Below are the code and all the weights of a small trained network. Each question names an input and a target symbol and asks about switching units off, where a switched-off unit gives its printed mean instead of its output.

import numpy as np


def w(rows, s, z=0):
    codes = np.array(rows[::2]) - 128.0
    scale = np.full(codes.shape[1], s)
    scale[-1] = z or s
    return codes * scale


def f(y):
    return y / 2 * (1 + np.tanh(0.7978845608 * (y + 0.044715 * y**3)))


def softmax(a):
    e = np.exp(a - a.max(-1, keepdims=True))
    return e / e.sum(-1, keepdims=True)


def log_softmax(a):
    a = a - a.max(-1, keepdims=True)
    return a - np.log(np.exp(a).sum(-1, keepdims=True))


def net(x, mask):
    ids = ['αβγδεηθλξστφψω'.index(c) for c in x.split()]
    T = len(ids)
    res = E[ids] + P[:T]
    u = 0
    for l in range(2):
        r = res
        for j in range(2):
            rows = slice(2 * j, 2 * j + 2)
            q, k, v = (r @ M[l][rows].T for M in (Q, K, V))
            z = softmax(np.where(np.tri(T) > 0, q @ k.T / 2**0.5, -1e9)) @ v
            o = O[l][rows]
            res = res + np.where(mask[u + j], z, o[:, -1]) @ o[:, :-1]
        u += 2
        y = f(res @ A[l][:, :-1].T + A[l][:, -1])
        res = res + np.where(mask[u : u + 4], y, B[l][:, -1]) @ B[l][:, :-1]
        u += 4
    return log_softmax(res[-1] @ U[:, :-1].T + U[:, -1])


Q, K, V, O, A, B = {}, {}, {}, {}, {}, {}
E = w([
[154,73,84,105,185,143,178,195],'α',
[157,182,141,88,165,227,121,93],'β',
[189,112,75,161,182,149,237,74],'γ',
[170,163,117,82,149,40,125,87],'δ',
[155,192,100,159,167,124,135,98],'ε',
[142,58,117,11,180,87,153,168],'η',
[129,119,43,223,138,43,162,178],'θ',
[191,75,82,122,147,107,112,177],'λ',
[182,64,255,157,142,149,158,47],'ξ',
[95,121,53,116,129,183,47,98],'σ',
[165,68,189,151,223,120,141,77],'τ',
[166,159,149,39,180,97,148,110],'φ',
[73,46,178,196,177,138,133,139],'ψ',
[204,85,117,171,132,189,185,81],'ω',
],0.019)
P = w([
[112,165,81,220,245,125,121,188],'0',
[80,100,127,90,132,174,129,69],'1',
[135,116,169,94,125,207,107,75],'2',
[120,75,118,124,137,163,130,103],'3',
[125,110,120,130,146,193,110,89],'4',
[124,92,114,133,153,186,124,102],'5',
[139,70,104,129,126,124,97,102],'6',
[125,97,112,90,187,178,155,75],'7',
[132,108,122,101,168,168,119,82],'8',
[179,40,125,116,122,154,109,111],'9',
[145,135,103,144,161,201,86,52],'10',
],0.011)
Q[0] = w([
[119,100,150,165,254,129,80,104],'0.h1',
[72,119,148,110,4,155,177,164],'0.h1',
[153,98,136,157,187,119,132,97],'0.h2',
[70,173,215,209,33,59,130,156],'0.h2',
],0.0068)
K[0] = w([
[150,122,153,135,234,96,96,111],'0.h1',
[132,107,94,74,32,134,124,76],'0.h1',
[119,92,225,123,189,117,113,140],'0.h2',
[105,74,143,95,1,131,120,65],'0.h2',
],0.009)
V[0] = w([
[82,110,82,147,242,105,137,198],'0.h1',
[149,2,48,146,12,159,123,105],'0.h1',
[127,152,135,197,148,158,202,149],'0.h2',
[54,116,156,78,108,202,195,89],'0.h2',
],0.0084)
O[0] = w([
[224,95,135,175,130,150,116,165,251],'0.h1',
[38,245,108,124,225,148,129,194,49],'0.h1',
[189,146,42,178,134,176,200,55,180],'0.h2',
[134,73,69,77,116,204,98,105,80],'0.h2',
],0.011,0.015)
A[0] = w([
[46,12,80,180,122,114,73,60,214],'0.n1',
[178,96,220,112,92,131,124,82,252],'0.n2',
[121,110,127,120,137,186,208,154,166],'0.n3',
[214,130,50,3,102,129,185,117,158],'0.n4',
],0.0066,0.0025)
B[0] = w([
[217,154,201,95,177,185,175,65,156],'0.n1',
[103,45,61,162,197,77,173,140,254],'0.n2',
[146,174,179,46,103,19,2,40,158],'0.n3',
[135,131,83,255,18,236,2,115,230],'0.n4',
],0.0063,0.017)
Q[1] = w([
[215,57,101,138,163,191,143,157],'1.h1',
[87,142,224,2,166,197,240,142],'1.h1',
[212,168,31,57,74,118,116,150],'1.h2',
[2,88,237,81,198,66,111,105],'1.h2',
],0.0063)
K[1] = w([
[135,75,162,182,183,43,10,129],'1.h1',
[112,103,104,35,103,84,133,114],'1.h1',
[202,197,92,215,128,107,126,148],'1.h2',
[36,169,82,2,51,108,166,65],'1.h2',
],0.0083)
V[1] = w([
[143,29,112,91,148,23,147,164],'1.h1',
[172,173,15,126,45,195,159,125],'1.h1',
[162,132,165,105,254,205,96,237],'1.h2',
[145,224,170,153,221,94,183,94],'1.h2',
],0.008)
O[1] = w([
[118,186,174,115,57,20,85,130,250],'1.h1',
[102,164,191,44,45,247,139,193,189],'1.h1',
[214,141,26,152,186,114,191,168,129],'1.h2',
[182,138,151,254,178,204,105,210,96],'1.h2',
],0.0095,0.021)
A[1] = w([
[70,82,163,35,61,112,145,202,203],'1.n1',
[145,73,244,86,108,235,254,78,20],'1.n2',
[186,169,107,157,165,123,155,74,7],'1.n3',
[200,155,110,108,156,206,137,203,117],'1.n4',
],0.006,0.0022)
B[1] = w([
[175,70,138,133,106,157,86,6,236],'1.n1',
[93,80,104,131,128,75,77,187,214],'1.n2',
[142,44,147,73,74,10,108,251,200],'1.n3',
[68,79,110,207,128,2,228,33,248],'1.n4',
],0.0088,0.015)
U = w([
[200,141,64,49,33,137,253,126,132],'α',
[158,100,46,32,70,115,131,171,130],'β',
[69,93,94,99,63,77,152,162,31],'γ',
[76,134,112,108,124,45,88,137,146],'δ',
[188,137,161,89,52,144,141,185,152],'ε',
[126,134,25,37,96,48,106,159,139],'η',
[162,128,157,136,117,114,175,95,90],'θ',
[133,28,144,48,204,50,132,146,120],'λ',
[194,138,60,140,181,150,64,53,255],'ξ',
[145,70,50,65,230,85,136,46,242],'σ',
[165,124,68,106,99,87,72,157,58],'τ',
[141,151,103,82,61,93,172,78,103],'φ',
[190,109,31,105,141,114,96,103,125],'ψ',
[129,106,40,158,196,115,112,4,95],'ω',
],0.0055,0.0057)

Each question gives the input, a string of symbols that net reads in full, and the target symbol t.
The units are the heads (2 rows each of Q, K, V and O) and the neurons (one row each of A and B). Each row of codes is followed by its name. A weight is (code - 128) times the scale printed after its matrix; where a second scale follows, it is the last column's (O, A, B and U).
mask holds one flag per unit, layer by layer, with each layer's heads first. A switched-off unit (its flag False) gives its mean, the last column of its rows in O or B, instead of its output. The means were averaged over made-up inputs and are rounded, as every weight is.
A unit's drop is (log p(t) with every unit on - log p(t) with that unit switched off) / (log p(t) with every unit on - log p(t) with every unit switched off).
The circuit of an input: a set's keep is (log p(t) with only the set's units on - log p(t) with every unit switched off) / (log p(t) with every unit on - log p(t) with every unit switched off). Starting from all 12 units, units are removed one at a time, each time the one whose removal leaves the highest keep (on an exact tie, the one counted first), for as long as the keep stays at least 0.8.
units of the circuit, in order: the units of the circuit, biggest drop first
unit that matters most: the unit with the biggest drop
top k neurons: the k neurons with the biggest drops, biggest first
k most important neurons of layer l: the k neurons of layer l with the biggest drops, biggest first
heads that matter: for each layer, one digit per head in row order, 1 if its drop is at least 0.15 and else 0, layers parted by /
input λ φ φ, target λ: unit that matters most	0.h2
input λ ξ σ ε φ ε σ, target λ: heads that matter	11 / 11
input φ α τ α α δ, target φ: heads that matter	10 / 11
input φ σ β θ ψ η τ, target λ: 3 most important neurons of layer 0	(0.n1, 0.n4, 0.n3)
input φ γ φ φ β τ φ φ α ω, target φ: units of the circuit, in order	(0.h1, 0.n4, 1.h2)
input θ λ λ φ, target θ: units of the circuit, in order	(1.h2, 0.h2, 1.n4, 0.h1)
input φ φ δ ω λ η φ φ τ ε, target φ: heads that matter	10 / 11
input ω α φ ξ γ δ β θ, target ω: top 2 neurons	(1.n4, 1.n3)
input β λ α ξ γ φ ξ λ δ, target β: heads that matter	01 / 11
input γ ψ ω φ δ δ λ, target γ: top 2 neurons	(1.n2, 1.n4)
input β α β, target β: heads that matter	11 / 11
input φ φ θ, target φ: units of the circuit, in order	(0.h1, 1.h2, 1.n1, 0.n4)
input β σ ξ ω θ γ ω φ α λ, target β: units of the circuit, in order	(1.h1, 1.h2, 0.h2, 1.n4)
input γ φ σ τ θ, target γ: heads that matter	11 / 11
input ψ θ φ φ ψ α φ α σ φ λ, target ψ: units of the circuit, in order	(0.n4, 0.h1, 1.h2)
input δ φ τ σ, target δ: top 3 neurons	(0.n4, 1.n1, 0.n2)
input ε θ α φ ψ σ φ δ α δ, target ε: top 2 neurons	(1.n4, 0.n4)
input β β θ β σ φ σ γ, target β: 2 most important neurons of layer 1	(1.n2, 1.n4)
input γ γ θ γ, target γ: top neuron	(1.n2)
input θ φ ξ α α γ σ θ, target θ: top 3 neurons	(1.n4, 0.n2, 0.n4)
input σ η β θ β η α ξ α δ, target σ: units of the circuit, in order	(1.h1, 0.h1, 0.h2)
input θ α γ, target θ: top neuron	(1.n4)
input λ ξ γ θ α γ φ θ α ω ε, target λ: heads that matter	11 / 11
input ω φ ψ η β φ γ, target ω: units of the circuit, in order	(0.h1, 1.n4, 1.h1, 1.h2)
input α β λ θ α, target α: units of the circuit, in order	(1.h2, 1.h1, 0.n2)
input α ω δ ω δ σ φ α ω, target α: units of the circuit, in order	(1.h2, 1.h1)
input σ φ θ γ, target σ: top 2 neurons	(1.n4, 0.n2)
